Below is a small trained network, with its code and all its weights. Each question gives an input and a class and asks what happens when units are switched off, that is, made to give their printed mean instead of their output.

import numpy as np


def w(rows, s, z=0):
    codes = np.array(rows[::2]) - 128.0
    scale = np.full(codes.shape[1], s)
    scale[-1] = z or s
    return codes * scale


def f(y):
    return np.maximum(y, 0)


def log_softmax(a):
    a = a - a.max(-1, keepdims=True)
    return a - np.log(np.exp(a).sum(-1, keepdims=True))


def net(x, mask):
    res = np.array(x, float).reshape(1, 5) / 4 @ E
    y = f(res @ A[0][:, :-1].T + A[0][:, -1])
    res = res + np.where(mask, y, B[0][:, -1]) @ B[0][:, :-1]
    return log_softmax(res[-1] @ U[:, :-1].T + U[:, -1])


A, B = {}, {}
E = w([
[58,1,158,181],'x0',
[43,94,196,44],'x1',
[72,130,158,227],'x2',
[200,76,37,147],'x3',
[79,173,69,156],'x4',
],0.0063)
A[0] = w([
[114,86,147,205,241],'N0',
[40,194,119,254,139],'N1',
[190,71,204,221,48],'N2',
[89,143,156,65,179],'N3',
[128,65,39,130,98],'N4',
[162,139,41,178,254],'N5',
[83,25,137,135,17],'N6',
[84,71,173,78,89],'N7',
],0.019,0.0049)
B[0] = w([
[168,81,115,108,227],'N0',
[168,95,81,211,246],'N1',
[96,52,120,44,194],'N2',
[107,56,134,136,212],'N3',
[103,121,72,181,183],'N4',
[182,174,51,114,234],'N5',
[5,194,111,194,206],'N6',
[220,155,137,171,214],'N7',
],0.029,0.012)
U = w([
[149,148,207,154,55],'0',
[100,81,137,113,248],'1',
[156,171,101,49,161],'2',
[101,174,114,142,39],'3',
[130,133,119,167,156],'4',
[77,191,189,62,58],'5',
[162,101,94,149,104],'6',
[110,151,252,106,85],'7',
],0.014,0.013)

Each question gives the input, the list of numbers given to net, and the class t.
The units are the neurons (one row each of A and B). Each row of codes is followed by its name. A weight is (code - 128) times the scale printed after its matrix; where a second scale follows, it is the last column's (A, B and U).
mask holds one flag per neuron, in row order. A switched-off neuron (its flag False) gives its mean, the last column of its row in B, instead of its output. The means were averaged over made-up inputs and are rounded, as every weight is.
A unit's drop is (log p(t) with every unit on - log p(t) with that unit switched off) / (log p(t) with every unit on - log p(t) with every unit switched off).
The circuit of an input: a set's keep is (log p(t) with only the set's units on - log p(t) with every unit switched off) / (log p(t) with every unit on - log p(t) with every unit switched off). Starting from all 8 units, units are removed one at a time, each time the one whose removal leaves the highest keep (on an exact tie, the one counted first), for as long as the keep stays at least 0.8.
units of the circuit, in order: the units of the circuit, biggest drop first
unit that matters most: the unit with the biggest drop
k most important neurons: the k neurons with the biggest drops, biggest first
drop of u: that unit's drop, to one decimal
input [7,8,1,4,-7], class 4: units of the circuit, in order : [N6; N7]
input [-1,-8,-7,7,-8], class 2: units of the circuit, in order : [N1; N5]
input [-2,3,-3,-7,-3], class 1: unit that matters most : N3
input [-6,6,-5,-7,6], class 1: units of the circuit, in order : [N3; N1]
input [-3,-6,-6,8,0], class 2: units of the circuit, in order : [N5; N1]
input [7,8,-1,-7,-7], class 4: 2 most important neurons : [N7; N6]
input [5,-1,-4,-2,0], class 4: units of the circuit, in order : [N2; N6; N5]
input [8,2,3,-5,-8], class 1: 2 most important neurons : [N2; N6]
input [6,2,1,-6,-2], class 4: 3 most important neurons : [N6; N7; N5]
input [-1,8,4,4,-6], class 4: 3 most important neurons : [N7; N6; N2]
input [4,7,-3,5,-8], class 4: 2 most important neurons : [N6; N7]
input [8,-4,-1,-8,-6], class 1: 2 most important neurons : [N2; N5]
input [8,6,-5,-1,3], class 4: 3 most important neurons : [N6; N7; N3]
input [4,0,6,8,-6], class 1: units of the circuit, in order : [N2]
input [-1,4,3,3,1], class 4: 2 most important neurons : [N2; N5]
input [6,6,-8,7,4], class 3: 3 most important neurons : [N6; N1; N0]
input [7,-3,2,-8,-4], class 1: 2 most important neurons : [N2; N5]
input [-3,-6,-7,3,5], class 2: 2 most important neurons : [N1; N5]
input [7,1,-3,6,1], class 4: 3 most important neurons : [N6; N0; N4]
input [-2,6,-7,-7,3], class 1: units of the circuit, in order : [N3]
input [-8,-2,-8,3,-2], class 2: drop of N1 : 0.1
input [5,5,-3,8,-6], class 4: drop of N6 : 0.7
input [5,-7,-1,-8,-7], class 1: drop of N2 : 0.1
